Each name stands for a flat space through zero: a line, a plane or more. A row that begins with a name and a colon came from that space; any other row is followed by the name of the space it lies nearest, among the names in its block.
q19_q711: [ -7 -24   4   5   5  -3  11  25 -17  35   6  -7  12  30 -21  23 -38  28
   5  25   8 -28  12   0 -13  13   3  -2 -25   9  19  21]
q23_q830: [ 19   6  10  -3 -11  -2   0  -4 -24   0 -10 -63 -11 -42 -25  30  18  12
  46  27  -1   0 -12 -15   9   7   1 -10 -12 -28 -31  -5]
q336_q149: [-23  -4  -4 -10 -28 -10  29  10 -24   8  11  -4  32  58 -30  20   1  33
 -15  46  27 -74  30  -2 -55  37 -28  -7  -6  -8 -12  29]
q336_q149: [-10 -45   8  13 -22   1  27   8 -47  -5  14 -46  30  16 -26  47   7  59
  12  44   3 -20  47 -19 -15  49 -15   3 -23 -24 -22  39]
q19_q711: [  3  28  -2 -38 -65   8   6 -46  -5  48  -2 -12  16 -11 -22 -48  34   1
   4 -21   7   5  28 -27   1  61 -29  25 -13   3   1 -21]
q23_q830: [ -4  16 -10 -10  -4   6  -8 -15   9 -32   6 -15  -5 -16  11  -4  48  -4
  -9  10  -2  -2  -8  13  -1 -22 -13 -15  20 -30 -43  -5]
q241_q193: [ -1 -35  -4  19  10  39  -9 -31   0 -24  23 -37   6 -27  27  10  49  18
  -4   7 -21  54  -5   3  55 -17   8  -7   6 -38 -45   9]
q23_q830: [ -7  31 -11 -24  -8 -20  -8  13  13 -11  -6  23  -3  14 -10 -17  13  -5
 -20   2  19 -39  -2  19 -45 -10 -16  -4  11  -2  -8  -6]
q241_q193: [ -1  33 -14  -5  34  -7 -25   5  50 -27 -12  68 -11  36  13 -28   3 -41
 -46 -13  35 -30 -71  41 -27 -59  18 -10  37   7  -3 -18]
q19_q711: [ -3 -27   5   8  14  -5   3  31 -15  24   5 -11   3  12 -13  25 -36  28
  10  17  -2  -9  14   3  -4   3   7  -1 -25   6  17  19]
q23_q830: [ -4 -19   4  19  15   6   9   3  -5  -7   4   3   6  17   6  18 -14   2
  -2  10   0  -2  -7  -2   7  -4  10  -4   2   3   4  12]
q308_q244: [  0 -35  18  39   9  -4  30   8 -31 -23   0  -7   8   2  10  41 -36   2
  23   3 -19  15  28 -31  13  27   9   5  -3  16  23  20]
q241_q193: [ 36 -31  22  45   9  25   0 -51   0 -27 -22   8  14  -7  -2   9   9 -19
  12 -25  25  56 -69 -32  52  24  51  32   9   1  -4 -13]
q308_q244: [  0 -17   9  37  -6   5  30 -31 -21 -84  -2  -8  22  15   8  40  38  -5
  -3  23  14  -9 -13 -23  -4  21   2  -4  34 -25 -44  16]
q308_q244: [-22  55 -18 -38 -11 -25  -2  22  19  -1   5  25 -22  -6  21 -34  -1 -29
 -15 -14 -24 -29  43  19 -37 -24 -41 -19  17  16  15 -14]
q336_q149: [  7  10  -1  -9  14 -11 -13  22   7  13 -10   2  -9   6 -19   5 -15   3
   3  12  19 -25 -29  17 -19 -20  10  -6  -7  -1   0  -4]
q19_q711: [ 21 -30   4  30  60  -5 -42  32  20 -55  -9   9 -37 -62  37   9  -5  -2
   4 -38 -30  83 -18  25  37 -59  39   7   4  -7   1  -6]
q308_q244: [ 21   3   5 -10  -2  10 -17  -6  -7  27  -5 -55 -17 -50 -17   8  14  11
  38  10  -8  24 -19  -4  30  -8  10  -5 -20 -22 -20 -13]
q336_q149: [  7  26  -8  -7  28   5 -30  -8  52  16 -12  64 -17  10  21 -51 -16 -47
 -30 -46  12  19 -55  24  14 -43  25   8  17  29  31 -31]
q336_q149: [  6 -13  -2   7  59 -16 -31  55  32  29 -13  60 -10  47 -15  -1 -67   3
 -26  -3  36 -27 -59  44 -26 -50  43   4 -14  28  41   4]
q336_q149: [ -4  11  -3 -14 -36  11  11 -34  -7   5   5 -15  18   7 -11 -12  38   5
  -4   9  12 -12   6 -13  -4  30 -18   4   4 -15 -24  -2]
q308_q244: [ -4  70  -8 -53 -27 -39  -3  29   9  45 -14  15 -28 -17 -14 -38 -28 -28
  15 -19 -10 -39  36   3 -46   3 -35  -5  -8  32  39 -28]
q23_q830: [-30  14 -29 -11   3  22 -16 -31  48 -41  26  55   5  16  59 -58  59 -25
 -72 -34 -15  24  10  33   9 -39 -21  -5  44  -7 -21  -6]
q19_q711: [ -1 -25   1  25  37   3  -4  14  14  -9  -3  40  11  51  -1  14 -28   0
 -27   8  30 -19 -47  19  -8 -23  31   1   7  10  11  14]
q336_q149: [ -9 -23  -2  16   7  15   3 -14  12  -1  10  40  15  24  25 -20  -9  -6
 -29 -29  -6  29   9  -2  19   8   8  17   6  21  24   5]
q241_q193: [ 12  42   7 -20 -11  -3   6  -7   6  71 -17   3 -13   4 -21 -19 -44 -37
  29  -8   8 -23 -29 -16   6   7   6  -3 -12  35  41 -28]
q336_q149: [ -3  42  -5 -17 -49  18  16 -67   1 -24   6 -22  -3 -46  33 -36  66 -42
  10 -27 -33  36  30 -33  33  24 -36  -3  31 -10 -26 -28]
q19_q711: [  1 -15  -1  17  27   3  -8   9   5 -29   1   0  -2   6   6  21   5   5
  -8  15   7  -1 -27  16   2 -29  16 -11  10 -16 -20   9]
q241_q193: [ 11 -33  17  21 -19  24  21 -31 -35  17   6 -54  14 -23  -6  26   3  18
  39   9 -17  38  17 -41  48  45   6   9 -20  -8  -5   8]
q19_q711: [ -5   5   1  -6 -10  -4   9   4  -7  17   2  -3   2   5  -5   0 -13   1
   6   3  -4 -11  17  -7  -6  13  -9  -1  -7   9  12   2]
q308_q244: [ 12  37   6 -12 -30 -16  13 -18 -13 -24 -20 -19  -2 -14 -24   7  27 -17
  22  13  19 -31 -13 -19 -27  23 -13  -3  14 -13 -26 -15]
q241_q193: [ 16  -4  13  25   6   2  11 -21   1 -13 -20  24  11  25 -10   9 -14 -23
   2  -6  30  -5 -50 -18   4  16  28  13  12  14  10  -6]
q241_q193: [-18  14 -12 -35 -16 -12  -5  32  -9  35  17 -28 -14 -25   0 -10  -4  24
  10   7 -34  -9  67  12 -16  -3 -37 -14 -22  -2   6   5]
q241_q193: [ -1  22  -1 -17  -7  -4   1   5   2  36  -2  -3  -9  -2  -7 -11 -18 -11
  12   0  -4 -14   2  -1  -3  -1  -7  -6  -8  13  17 -10]
q23_q830: [-12   5  -3  13  11  15  14 -21  17   2   5  39  12  47  18  -9 -14 -32
 -24  -2  11 -17 -30   0   8 -10   8  -7  23  20  15  -1]
q23_q830: [  9   8  -1 -28 -21 -24 -19  25  -5  21  -9  -8 -12 -37 -21 -21   0  25
  11 -22  -7  15  42   2 -21  21 -14  22 -28   2  14  -8]
q308_q244: [ 18  11   7 -10 -17  -4  -3 -12  -5  20 -18  -9   5   1 -35  -3   3   2
  14   4  30 -14 -29 -11 -10  23   9  13 -11  -3  -4 -11]
q308_q244: [ -7 -16  -2   7  18   7  -4  16   0   7  14  -9 -10 -16  22   6 -15   6
   4  -5 -31  27  23   6  24 -19   1  -8  -7   4  12   7]
q23_q830: [ 10  19   6 -14  -8 -29   3  28 -13  15 -20  -6  -5   7 -40  15 -24   7
  20  19  25 -47  -7  -2 -44  13  -2   0 -14   5   8  -2]
q19_q711: [ -6 -18   1  11  16   0   6  18  -9   1   6  -8   7  24  -9  28 -15  18
  -1  30  10 -26  -9   8 -10  -9   7 -12  -5  -7  -6  19]
[ 23   2  24  -6 -37 -17  20   2 -37  59 -22 -28  -2 -30 -37   4 -48   4
  59 -19  -9  16  37 -52   8  73  -1  30 -42  34  52 -11]
q241_q193
[-18 -15 -13  12  18  23  -1 -12  10 -35  24  -7   9  18  25  13  37   8
 -28  26  -3  -5 -13  22  11 -36  -3 -24  23 -31 -44  17]
q241_q193
[ 12 -44  11  22  35 -10 -12  46 -17   4  -4 -22  -7  -8 -20  45 -37  40
  21  21   2   6  -7  10   0 -13  28   1 -30  -7   6  21]
q336_q149
[-17  -8   1  10  -6  12  30  -9 -20   4  15 -22  18  33  -2  30  -3   5
   4  41   0 -38   6 -11  -1   9 -12 -23   5  -7 -13  20]
q241_q193
[ -7   1  -1  -8 -10  -6   7  11 -11  11   5 -13   0  -3  -4   5  -6  11
   7   8 -10 -10  28  -3  -9  10 -14  -4  -9   1   4   7]
q241_q193
[ -1 -14   8  -1   1 -13   5  29 -10  50  -2  15  -2   5  -8  -5 -60  10
  12 -19 -13   8  37 -10  -2  24   2  17 -32  39  59   5]
q19_q711
[-18  11   2  15  28 -22  25  39  -4 -13   2  23 -13  26  21  28 -59 -28
   6  14 -19 -39  15   2 -21 -25  -5 -28  15  31  36  11]
q19_q711
[-14 -13   0  18  10  -2  15   7  -6 -30  10  11   2   8  26  13  -9  -5
  -8  -1 -20   5  27  -3   2  -4  -6  -7  13   7   7  14]
q308_q244
[  6  41  -4 -34  -5 -39 -18  38  16  29 -21  37 -23  -9 -17 -35 -35 -15
   1 -31   6 -20  13  13 -43  -3  -9  12 -12  32  43 -22]
q241_q193
[  2  40  -3 -20 -22 -15   4  -9  -1 -17 -11  -8  -7 -12  -9  -7  25 -18
   8   6   8 -27  -2  -4 -26   4 -19  -9  15 -10 -20 -14]
q308_q244
[-10  -5  -1   4  -1  -3  11   6  -5  -6   6   8   6  14   6   5  -8   2
  -7   3  -5  -9  19  -2  -8   6  -8  -2   2   6   7   9]
q336_q149
[  4  67  -9 -40 -35  -4  -2 -30  12   6 -10 -15 -11 -18 -12 -29  44 -33
   8   6  12 -33 -21  -2 -17  -4 -26 -16  20 -14 -30 -31]
q336_q149
[ 20 -13  22  14  -1  -3  16   6 -27  42 -16 -27   1  -3 -31  30 -50   4
  47  12   6  -4 -13 -31  14  31  21   7 -28  19  30   0]
q23_q830
[ 13  20  -1 -36 -59   9 -10 -44   0  41  -5 -14   6 -39 -15 -56  40   4
   8 -41  -3  41  29 -25  17  55 -20  36 -18   1   3 -27]
q19_q711
[-19  22  -6 -18  -7 -29  15  35  -6   8   0  18   1  34 -13   5 -27   2
  -8  19   8 -63  29   9 -56   4 -25 -13   0  15  17  11]
q241_q193
[ -9  33  -4   3   8  -9  12  -2   7 -45  -1   7 -16  -8  29   6  10 -41
   1   4 -17 -16  -1   1  -7 -29 -14 -27  36   0 -11  -8]
q19_q711
[ -8 -31   2  23   2  21  15 -18 -15 -26  16 -24  18   9  10  28  24  17
  -3  24  -5   8   3  -8  20   6   1  -8   7 -23 -30  20]
q241_q193
[ 14  -8  20  23   0  24  25 -33 -10  56  -8  -3   9  17  -5   7 -50 -30
  32  -7   1  14 -34 -40  50  27  28   7 -11  36  43 -10]
q23_q830
[-20  46 -17 -21 -19 -16   7 -10  19 -47   0  38   4  27  12 -25  40 -28
 -39   0  15 -48   5  15 -51  -9 -33 -12  41  -6 -24  -7]
q308_q244
[-29  60 -34 -63   9 -12 -36  41  43  43  23  11 -47 -40  39 -60   0 -19
 -18 -25 -56   1  53  52  -9 -74 -44 -33   1  11  18 -23]
q308_q244
[ 26   1  11  -7 -14   1  -8 -11  -9  37 -19 -23   3 -10 -42   2  -4  11
  26   5  28  -2 -35 -14   4  25  18  16 -23  -4  -1 -12]
q308_q244
[ 33 -35  30  17 -10   6   8   1 -43  60 -13 -64  -6 -53 -30  30 -46  24
  75  -5 -22  54  16 -47  52  50  24  23 -54  13  35  -2]
q23_q830
[ -2 -24  19  40  -7 -16  45  -3 -31 -44 -11  26  26  41  -3  36 -31  -8
   3   4  13 -20  17 -38 -22  52   5  15  12  24  23  21]
q308_q244
[  3  25  11   0 -18 -26  26   9 -27 -21 -13 -21 -13 -26  -2  22 -14 -20
  38   5 -20 -14  33 -29 -16  23 -19  -9   6  10   9  -5]
q308_q244
[  1  24   0 -12  -9 -11   3   4  -6  -6  -3 -19 -15 -26   2   2   6 -11
  19   3 -15  -5  15  -5  -6  -4 -15 -11   4  -3  -6  -9]
q308_q244

Each name stands for a flat space through zero: a line, a plane or more. A row that begins with a name and a colon came from that space; any other row is followed by the name of the space it lies nearest, among the names in its block.
q472-q210: [ -1 -14 -15  -2 -46   1  -5   8 -25  55   6  -6   1  -1 -22   1  13 -53
 -30 -15   0  -3  12 -38 -36  36  -1 -15 -24  -1  14 -27]
q419-q542: [  5  24   1  -3  27  -6  12  10 -10 -44 -15  23  -8   2 -35   9 -36 -16
 -19 -10   1  -7 -35 -24  34   3  17   3  -3   4  15  12]
q419-q542: [ -5  -9  42 -12 -32   1  28  -9   7  14  25  11 -23  30 -24 -19  29 -27
  11  13  11  37  -4 -61  -4  23  -3  11 -26   1  25 -18]
q419-q542: [  2  -9  -3 -10 -24 -22   8 -13   0  28  19  16  13  22  17 -12  12 -47
 -14 -14  15  46  -4 -23 -30  34   0  -6 -48   3  15 -56]
q472-q210: [-18  40  19  26  19 -21   6  46  -3   2 -53  39  26 -10 -44  22   3  -5
 -24  -6 -55  31 -14 -34  22  15 -22 -48   3  44   5  22]
q516-q899: [ 11   5 -20  45   5  11 -14  27  15  23 -25  -8 -34 -11 -30  31 -13  -3
  -4   2  -9  -5 -29 -33  -5  37 -18 -25  27  46  -2  24]
q419-q542: [ 15   4 -22  16 -21   1  11  -6  -1  56  -5 -19  -4   1   7  20  -3 -25
  -4  -1  15  13   5   0 -39  53 -12  -3   2  35   3 -22]
q472-q210: [ 20  38  32 -19 -31  23  50  27 -33  34 -35  -8 -27  14  -2  24 -26  -4
  -7  26 -21   2  33  16 -15  26  -2 -11  11   7 -22   2]
q107-q567: [ -6   4  37 -10   2  14  10   0  17 -29 -23  -4 -37  -1 -41  13   0 -12
  12  -1  -5  -4 -17 -23  12  34 -10  -1 -14 -22 -17  16]
q52-q877: [-33 -35 -25  42   6 -13 -63   4  25  13   2 -11  23 -49 -32   6  41  -9
  -9 -16  -8  -9  -9 -47   5 -15 -24 -25  15   8  21  26]
q472-q210: [-25  25  38  -9   9 -21  13  -3   2 -20 -34   0  21 -44 -35  35  -5 -41
 -20  11   0  28  10 -38  35  -7 -11  -9   5 -11  27  19]
q107-q567: [-54 -13  -2  28  29 -27 -51  -3  15 -19  -9  -8  64 -77 -42  11  41   4
 -13  -4 -14 -11  13 -35  46 -64 -20 -11  38  -3  41  55]
q107-q567: [ 18   6 -35 -19   9  -6  12 -26 -16  -2   7  -2  19  17  22  -7 -21 -13
  -6 -30  22 -17  -6  50 -24  36  18  23 -28  -4 -10 -37]
q419-q542: [ -5  -3  -6  -3  -2  32  -1  -1 -20  -5  -9 -31 -16 -18 -61   4   3  13
   5  -9  -3 -78   6   2   9  11   6  24  28 -12  -4  46]
q107-q567: [-31   4  48   5   2  -7   4  19   2 -16   8  24  19  -6 -31 -20  38  28
   8  27 -30  18  13 -47  46 -65  -6  -4  25   5  31  41]
q52-q877: [ -1  12 -34  31  27 -17 -10  11  -2  -2  -6  22  23  -2 -30   2  -7  -6
 -18 -23  -6  -4 -35 -23  12  14   2  -6   7  46  25   8]
q516-q899: [ -1  -3  -4   0  -2  -1  -1 -10   0   1   3 -10  -1 -12  -9   8  -4 -17
  -4  -1  15  -3  -1 -11   1   5   1   7   3  -2  12   1]
q472-q210: [-15   0   0 -18  -8   3  19 -69   0  24  -4 -76  31 -62 -20  36  13 -31
  13   3  54 -31  48  26 -10  29 -12  55  29 -16  23  16]
q472-q210: [  9  25  18  29   7  15  15  40   9  10 -33  16 -31  19 -28  13  -3  28
  11  12 -38   9 -20 -18   6  28 -19 -26  20  47 -18  27]
q107-q567: [  8   9 -36  15  12  -8  -4  -6  -8  18  -2 -14  26 -19  21  15 -17   7
  -8   0  12  -8   9  28  -5 -10   2   6  29  26  10   3]
q516-q899: [  1  32  -2   8 -29 -13  26  41 -43  71 -20  27  45  16   5  -1  12  -3
 -30   4 -46  27  36   3 -25   7  -9 -35   3  49   8 -18]
q52-q877: [  5  -8  -4  15   5  -4  -3 -14  28  -4   2  -2 -27   5 -18  11  -2 -29
   6  -9  23  19 -37 -37  -6  48  -8   2 -17  14   8 -11]
q52-q877: [  1   6  -9  21  23   5  -8 -12  23   2 -16 -31   5 -30  21  25  -3  36
  24  16   6  -8  12  40   4  -9 -18   6  44  19 -13  29]
q107-q567: [ -6 -19  28 -30  -4   9   7 -38  22 -33  13 -15 -26   7 -13  -9  13 -19
  23  -8  27  -3  -9  -6  -1  28   1  27 -35 -47 -10 -11]
q52-q877: [-10  -2  -6 -18  -3  -5  14 -19 -25  -4  24   8  29  11 -35 -28  17 -11
  -7 -22   9 -26   0 -10   5   5  18  32 -15  -4  28  -4]
q516-q899: [ 17  -6 -22   6 -48  22  11  10 -27  84   6 -25  -3  15  18  -3  16   8
   1   6  -9 -18  40  26 -56  30  -7  -4  12  24 -16 -16]
q516-q899: [  1  19   4  -3   8 -10  14  -1   1   0 -21   7  12   1   1  12  -8 -11
  -6  -7  -5  17  -3  12  -4  26  -6  -8 -12   9  -7 -11]
q516-q899: [ 14 -11 -35  26 -14  19 -22  15 -11  26  -1 -32 -34 -32 -18  30 -29 -19
 -19  11  19 -35  -3 -30  -4  -5   5  -4  42  11  16  24]
q107-q567: [-13 -29 -29  -4  -8 -17 -35  -7  -4   7  23  10  32  -2  16 -24  22 -17
 -17 -29  -1  -3   1   1 -18 -11   5 -10 -33 -22   4 -30]
q107-q567: [ 32  18 -26  34  24  -6  16 -10  25  -7  -8  -3 -46   2 -24  42 -55 -45
  -6   0  49  25 -67 -51   6  67   2  11  10  57  30  -5]
q107-q567: [ -2  22   5 -25  12   2  18   3 -22 -21 -28  13  18  12 -22  -5  -7   2
  -8 -29 -25 -28  -1  38  -1  31   6   1 -27 -16 -27  -3]
q516-q899: [ -7  12 -26  34  31 -17 -11   6   7  -9 -13  16  18 -12 -49  10  -2 -12
 -14 -24  -4  -4 -41 -36  17  26  -5  -5   8  45  27  18]
q516-q899: [  5  19   7 -27  41  -9  -7   7  -3 -83 -22  17  -5 -17  28  16 -61   2
 -17   4   2  -3 -13  33  45 -54  24  -6  -3 -50 -17   7]
q472-q210: [  7  -9  -7  11  21  -1 -21  26  13 -34   9  40 -16  35  14 -29  -3  34
   6 -11 -25   4 -38   1  10 -19   8 -20 -18   2 -21  -4]
q419-q542: [ -7  -7  31 -20 -18  20  14   1  -7   4  11   0  -5  25  -4 -31  34  37
  26   7 -22 -18  24  20  -5 -10  -1  12  -5 -19 -21   9]
q419-q542: [-21  -5  21  -7  -5   1  -6   7  -3 -22 -10  12  -9  -7 -72  -2  15 -36
 -15 -21 -12 -15 -21 -59  17  24  -1  -6 -25 -21  13  14]
q472-q210: [ 10  -9  -7 -10   7  12  -3  -8   3 -17  10  -3 -12  17  18 -15  -5  25
  16  -5   4 -20  -5  34  -5  -3   9  13  -6 -16 -22  -4]
q516-q899: [  7  -2 -32  24  14   7  -9   2   5  11  -3   0   1  12 -16  -6   7  21
   9 -23  -8 -27 -23  15 -15  36  -5   3   4  33 -12   7]
q516-q899: [ 13 -11  13  -7 -13  23  -6  10   8  -5  -1 -17 -45   1  29   8 -16  16
  12  24   1  -5  12  15  -4 -20   0  -8  11 -28 -29   6]
q472-q210: [-10  26   6   2 -17 -28  14  22 -29  38 -16  18  44 -18   3  18  -4 -37
 -41  12 -15  42  28 -27   2 -19  -4 -28   5  24  35 -13]
q107-q567: [ -9  10  26 -29   8 -14  30  -7 -14 -35  22  46  20  45 -25 -44  16  -3
   0 -18  -8  12 -19 -18  20   0  20  21 -43  -7  19 -18]
q52-q877: [  6 -24 -47  32   4  -5 -35 -14  15  17  18 -27  -4 -32  10  19 -11 -17
  -7   0  37  -8 -13 -18  -7  -6  -1   5  27  17  25   3]
q419-q542: [ -2  -9 -17 -10  -5 -23 -13  -7  -2   9   9  17  32   9  40 -13   7 -18
 -15 -20  -1  27   4  20 -23   2   2 -15 -39 -11  -6 -45]
q52-q877: [ 11  -6  -3 -20  -9   6  20 -33  -4   2  25 -18  -6  11   9  -8  -4 -10
  12   1  36  -8   6  12 -10  13  13  37  -6 -11   9 -16]
q52-q877: [-13 -16  10 -18  -9   9   5 -31  -2 -10  19 -21  -3  -9 -42 -10  20 -18
   9  -9  24 -31   3 -21   6  13   6  36  -6 -26  19  10]
q419-q542: [ 13  13  10 -30   5  17  39 -10 -30 -32  21   8 -15  32 -29 -25 -19  11
   7  -1  14 -39 -10   3  22  -6  34  46   1 -10  14  10]
q52-q877: [  3  -7  24 -14 -16  11   6   0   7 -11  -1  -3 -40   7 -16   5  -6 -26
   1   4   8   6 -10 -30  -1  20   1  -2 -20 -26  -6  -6]
q472-q210: [-22   9  30   3   1 -20  -1   5   8 -13 -17   8   6 -32 -35  25   1 -44
 -21  10   1  35  -4 -64  29  -9 -10 -17   0  -4  34  12]
q419-q542: [ -7  -6  10   0 -14  18   4  -2  -4   7  -1 -17 -19  -8 -49   3  14  -9
   4  -1   1 -29   0 -30   2  21  -4  11   8  -4   8  23]
q52-q877: [ -2 -26  -5  10 -10  -7 -18 -25  35  26  17 -19   4  -4  49  -1  27   5
  23   7  18  34  12  17 -30   7 -21  -3  -7   1 -11 -25]
[-16   2  29 -11 -11 -16  25 -26  13  19   6   8  28  17  -9 -15  45 -14
  16  -8   1  39   8  -9 -16  40 -17  10 -33  11   9 -25]
q516-q899
[ 10   6 -28  -7   6  11   9 -14 -31  -8  14 -23   4 -18 -19   5 -30  -3
 -12   1  30 -53   6   7  17 -22  28  39  35  -1  29  22]
q52-q877
[ -9 -13 -21  23  -1 -27 -31  -6  20  11  -4  -2   7 -34  -5  29  -6 -62
 -29 -11  23  37 -21 -53  -5  19 -12 -25 -14   8  29 -19]
q419-q542
[  8   8  38   5  -4  17  27   5  14   0   8  -5 -32  17   8  -2   5  39
  34  43   0  17   8  -7  16 -23  -6  14  34  18   1  24]
q419-q542
[ -3  21  11  20  11  -9  12  26  -6  -2  -6  27   6   6 -24   1  -3   9
  -9  13 -18  18 -13 -37  27 -19   0 -10  21  39  26  21]
q107-q567
[-25 -15  82 -36 -22  18  21 -25  36 -25  -9  -9 -40  15 -45 -10  51 -17
  39  -1  -6  17   1 -30  -3  56 -25   8 -51 -54 -29  -1]
q52-q877
[ 13   4   2  11   9  12  12  -8  14   1   8 -16 -16   5  21   3  -6  37
  28  24  13  -1   3  21   5 -12  -3  19  34  20  -4  17]
q472-q210
[ 19   9 -42  11  -6 -18 -11  44 -40  16   9  44  14  21  23 -10 -38 -19
 -51  -9 -15  12 -15 -17  -3 -31  27 -32  -9  24  20 -30]
q52-q877
[ -7 -32   5  14 -19  20 -12 -25  17  15  32 -50 -31 -34 -23  11  17  -5
  20  31  43 -20  13 -47  10 -24  -4  33  47  -5  36  35]
q419-q542
[  3  15   9   8  -3  -5  13  -3  12  15 -27 -11 -13 -15 -12  36 -12 -34
  -6   4   9  27  -6 -18  -9  46 -17 -12  -2  15   1  -5]
q516-q899
[  1 -19 -19  21  -8  -6 -27  27   2  11  16  31  -8  23  -5 -22  12  -7
 -14 -16 -18  11 -29 -39 -10   1   2 -28 -23  14   5 -17]
q472-q210
[  1  22 -10  23  -5 -12   6  35 -18  40 -18  24  26   7  -3   4   4   3
 -20  -1 -34  21   5  -8 -10   6 -10 -31   8  49   7  -3]
q472-q210
[  5  18  -6  -7  12   6  17  -2 -22 -13  -4  -3   9  -3 -19   1 -17  10
  -4  -1   3 -31   3  14  17  -9  15  21  20   5   9  19]
q52-q877
[ 13   7 -26  22  11 -11   0   0   5   6   3   6  -4   1  -3  13 -23 -19
 -12  -4  19  14 -28 -22   0  17   4   0   7  35  22  -7]
q107-q567
[  0 -15 -37  -7 -10  -6 -17 -15 -15  20   8 -12  25  -9  10  -5   3 -21
 -16 -27  11 -22  10  23 -28  16   6   3 -19 -13  -2 -25]
q419-q542
[-24  -8  -4  -2   4  -9  -6 -13 -10  -1  13   6  40  -5 -40 -24  37   0
  -2 -24  -7 -23   2 -13   8  -1   1  16  -7   1  22  10]
q52-q877
[ -3  14  38 -29   5   5  29   9 -13 -39   6  34  -6  40 -18 -33   4  19
   9  -1 -21  -2  -8  -2  24 -13  17  12 -23 -18  -6   2]
q419-q542
[-24  -8  54 -23 -12  12   7 -12  17 -10 -10 -11  -4  -2 -12  -9  43  16
  29   7 -19   3  26  10   0   6 -20   1 -15 -38 -28  12]
q52-q877
[ -4  10 -11 -11   5   2  10   3 -36 -11   6   7  21  -2 -37 -12  -7  -2
 -18 -12  -3 -41   2  -6  19 -17  22  20   9  -2  24  17]
q52-q877
[ 15  25 -22   8  31   3   1  14  -8 -17 -24   2   7  -5  24  14 -36  36
  -1   1 -12 -20  -2  54  10 -16   6  -4  27  15 -22  16]
q419-q542
[ -4  -5  25 -20 -17   7   7   2  -4  -4   1   2 -13   9  -1  -8   8  -6
   2   5  -7   4  11  -5  -3  -1   1  -3 -18 -27 -10  -7]
q52-q877
[-13  -8  11  -5 -13 -23  -4 -14   0   3  19  -4  16 -29   8  11  -2 -44
 -20  21  30  37  15 -47  17 -40   4   3   6 -12  48  -9]
q472-q210
[ -3   9 -20  40  20  -9 -32  40   8   4 -29  13   8 -24   5  22 -12  17
 -17   3 -31   8 -11  -6  11 -23 -15 -45  28  30  -6  23]
q52-q877
[-11  27  -7  19  32 -30  10  11   3   6 -14  46  64  27   5 -23  29  36
   4 -25 -42  28 -12  29  -2  16 -14 -16 -15  55  -5 -10]
q52-q877
[  0 -16  10  36  -6  19 -20  38  20  14   6  14 -35  21 -10 -16  27  46
  22  16 -34   3 -16 -31   2 -14 -16 -25  20  28 -13  27]
q516-q899
